[119 134 106 141 134 115] value 119, 115

[[114 137 135 136]
 [150 122 127 125]
 [154 105 117 118]] value 114, 118

[[133 138 134 107 128 121 136]
 [112 119 133 116 147 118 138]
 [139 138 145 120 127 135 119]] value 133, 119

[134 139 128 103] value 134, 103

[[134 106 119 128 120 129 118]
 [130 152 119 128 122 126 127]
 [125 104 122 128 120 129 118]] value 134, 118

[[143 112 126 105 151 124 141]
 [131 107 121 101 147 133 146]
 [105 133 105 142 111 148 124]] value 143, 124

[[144 127 145 118 138 116]
 [136 127 117 131 145 136]
 [123 149 129 147 112 115]] value 144, 115

[[131 144 154 124]
 [130 139 127 146]
 [124 131 113 144]] value 131, 144

[108  98 141 126 119] value 108, 119

[136 126 107 121 120 138 134] value 136, 134
---
[[108 126 130 107 116 119 150]
 [130 119 150 103 128 131 156]
 [144 125 132 129 157 128 126]] gives 103, 157

[122 152 155 141 140 114 137] gives 141, 155

[103 141 114 140 131] gives 114, 141

[157 134 115 146 129] gives 115, 157

[145 135 139 103 147] gives 139, 147

[117 133 148 113 119 146  99] gives 113, 148
---
[[117 138 151 123]
 [125 154 122 120]
 [122 153 121 120]] --> 153

[[131 113 131 117 132 130 120]
 [136 105 137 109 137 132 114]
 [127 133 127 131 126 127 130]] --> 126

[[114 154 114 122 107 128]
 [120 147 120 133 115 136]
 [143 112 141 125 134 125]] --> 125

[[136 112 118 119 135 129]
 [132 124 119 130 114 151]
 [124 137 132 135 119 135]] --> 135

[[130 124 131 126 131 127 125]
 [128 128 128 128 128 128 128]
 [119 120 132 132 122 150 121]] --> 122

[[148 129 144 150 136]
 [142 126 132 138 125]
 [106 115 110 106 109]] --> 110

[[140 154 141 144 151 155 142]
 [150 124 112  99 101 102 129]
 [153 129 116 103 105 106 133]] --> 105

[[113  98 114 118]
 [124 122 113 100]
 [142 148 107 123]] --> 148

[[129 118 129 127]
 [130 128 133 118]
 [127 132 127 104]] --> 132
---
[[149 145 147 100 147 149]
 [139 139 140 118 142 135]] Answer: 149, 139

[108 102 134 111 139] Answer: 139, 108

[108 115 109 111 127 136 103] Answer: 103, 108

[152 133 128 142 135 152] Answer: 152, 152

[131 135 155 129 137 137 124] Answer: 124, 131

[129 138 108 145 155 137] Answer: 137, 129

[154 151 153 157 151 150] Answer: 150, 154

[141 134 130 157 128 108] Answer: 108, 141
---
[[145 114 148 110]
 [134 141 151 121]
 [121 126 129 103]] value 134

[[151 104 152 151 102]
 [114 145 112 111 145]
 [129 129 130 129 128]] value 114

[[130 143 137 155 105]
 [130 117 124 105 155]
 [130 117 123 106 155]] value 130

[[148 145 102 109 111 104 110]
 [143 147 110 112 111 108 112]
 [145 145 108 108 112 106 110]] value 143

[[116 156 126 145 122 142 140]
 [133 109 127 128 128 133 136]
 [116 130 125 153 119 155 151]] value 133

[[104 115 134 110 122]
 [102 115 134 110 122]
 [102 114 134 109 121]] value 102

[[130 125 132 139 125]
 [133 124 135 138 124]
 [101 138  99 130 142]] value 133

[[106 135 105 110]
 [106 135 105 110]
 [109 134 109 113]] value 106
---
118  119  105  119  105  120  146 --> 146, 118

108  154  114  146  156  129 --> 129, 108

127  145  138  122  119  116  127
118  119  134  124  107  117  151
139  145  120  138  146  126  120
--> 127, 139

117  151  115  145  153  129 --> 129, 117

147  148  107  147  147  108  108 --> 108, 147

109  110  109  151
142  141  142  112
--> 151, 142

111  110  148  149  109  148  148
131  131  129  129  131  129  128
--> 148, 131

104  114  107  150 --> 150, 104

143  104  139  106  101  125 --> 125, 143

129  149  104  152  135  143  116 --> 116, 129
---
Input: [128 102 142 117 126]
Output: 126
Input: [121 138 111 108 101 143]
Output: 111
Input: [ 99 106 104 108 115 122]
Output: 106
Input: [153 144 130 124]
Output: 144
Input: [126 145 125 151]
Output: 145
Input: [114 124 154 122]
Output: 124
Input: [135 128 152 119]
Output: 135
---
[115 137 133 134 118 126 149] | 133

[145 124 141 115 111 128  99] | 124

[137 144 103 110 105] | 110

[137 157 147 125 111] | 137

[146 147 152 138 143] | 146

[[115 139 120 136 120 150 145]
 [137 121 115 139 114 114 149]
 [118 135 119 136 119 143 144]] | 135

[128 119 122 149 118 104 103] | 119

[127 100 129 132 157 128 146] | 129
---
[[123 132 132 127 127 126 124]
 [157 116 100 127 128 147 151]
 [112 152 135 132 109 134 113]] ⇒ 134

[[149 149 140 134 142 110]
 [103 107 116 127 113 147]
 [107 105 118 122 111 146]] ⇒ 111

[[148 113 110 133]
 [148 110 106 133]
 [157 106 103 132]] ⇒ 103

[[144 104 141 148 121]
 [110 149 108 108 133]
 [104 153 110 101 133]] ⇒ 101

[[146 146 148 111 144 112]
 [108 108 105 147 110 146]
 [144 144 146 113 142 114]] ⇒ 142

[[121 128 130 140 108 121 116]
 [118 128 131 145 101 118 111]
 [137 130 128 118 149 137 142]] ⇒ 137

[[112 145 113 144 148 107]
 [139 111 143 113 110 144]
 [138 112 140 115 111 145]] ⇒ 111
---
[[106 138 107 126 143]
 [114 130 122 116 135]
 [143 114 142 149 133]] Answer: 149

[[108 104 106 149 110 148]
 [109 109 102 146 109 143]
 [151 152 157 109 150 108]] Answer: 150

[[147 150 148 151]
 [147 149 147 151]
 [113 112 112 109]] Answer: 112

[[151 151 128 106]
 [113 113 135 157]
 [113 113 135 157]] Answer: 135

[[108 106 109 103]
 [147 149 150 152]
 [149 148 150 151]] Answer: 150

[[124 134 150 129 125 127 128]
 [136 123 100 123 132 125 123]
 [118 125 121 133 129 125 130]] Answer: 125

[[146 150 118 119 120 121 136]
 [119 110 135 142 120 120 144]
 [ 98 119 125 115 124 132 130]] Answer: 132

[[126 131 104 141 138 118 127]
 [115 147 118 117 116 142 112]
 [110 148 106 119 117 142 112]] Answer: 142
---
[143 112 137 157] ⇒ 143
[133 152 104 148 143] ⇒ 133
[109 145 153 103] ⇒ 109
[137 132 118 131 106 151 150] ⇒ 137
[147 127 122 103 100] ⇒ 147
[150 157 144 158] ⇒ 150
[114 139 125 147 102] ⇒ 114
[108 117 105 111 116 113 104] ⇒ 108
[148 136  99 137 150] ⇒ 148
[133 105 147 138 142] ⇒ 133
---
[103 142 131 157] Answer: 157, 103

[[134 132 121 132 137]
 [123 130 117 133 156]] Answer: 137, 123

[141 139 111 158 144] Answer: 144, 141

[[128 128 126 126]
 [130 131 129 103]] Answer: 126, 130

[150 109 122 127 133 129] Answer: 129, 150

[[100 135 139 118 129 115]
 [126 133 126 139 143 116]
 [115 139 138 125 129 118]] Answer: 115, 115

[[125 151 133 148 139 142]
 [124 152 149 142 125 118]
 [114 133 142 127 145 152]] Answer: 142, 114
---
[[126, 139, 151, 130, 118], [139, 130, 134, 136, 135], [119, 120, 119, 117, 143]] ⇒ 134
[[147, 123, 133, 134, 122], [125, 119, 145, 109, 101]] ⇒ 133
[[126, 141, 129, 106, 146], [131, 130, 149, 123, 106]] ⇒ 129
[[150, 144, 127, 149, 128], [128, 148, 138, 127, 141]] ⇒ 127
[[143, 147, 141, 152, 139], [120, 129, 118, 133, 111], [131, 121, 135, 113, 142]] ⇒ 118
[[145, 125, 108, 133, 142], [110, 105, 117, 144, 151], [116, 122, 120, 136, 132]] ⇒ 117
[[145, 142, 147, 103, 144], [147, 144, 147, 110, 146], [111, 114, 111, 156, 113]] ⇒ 147
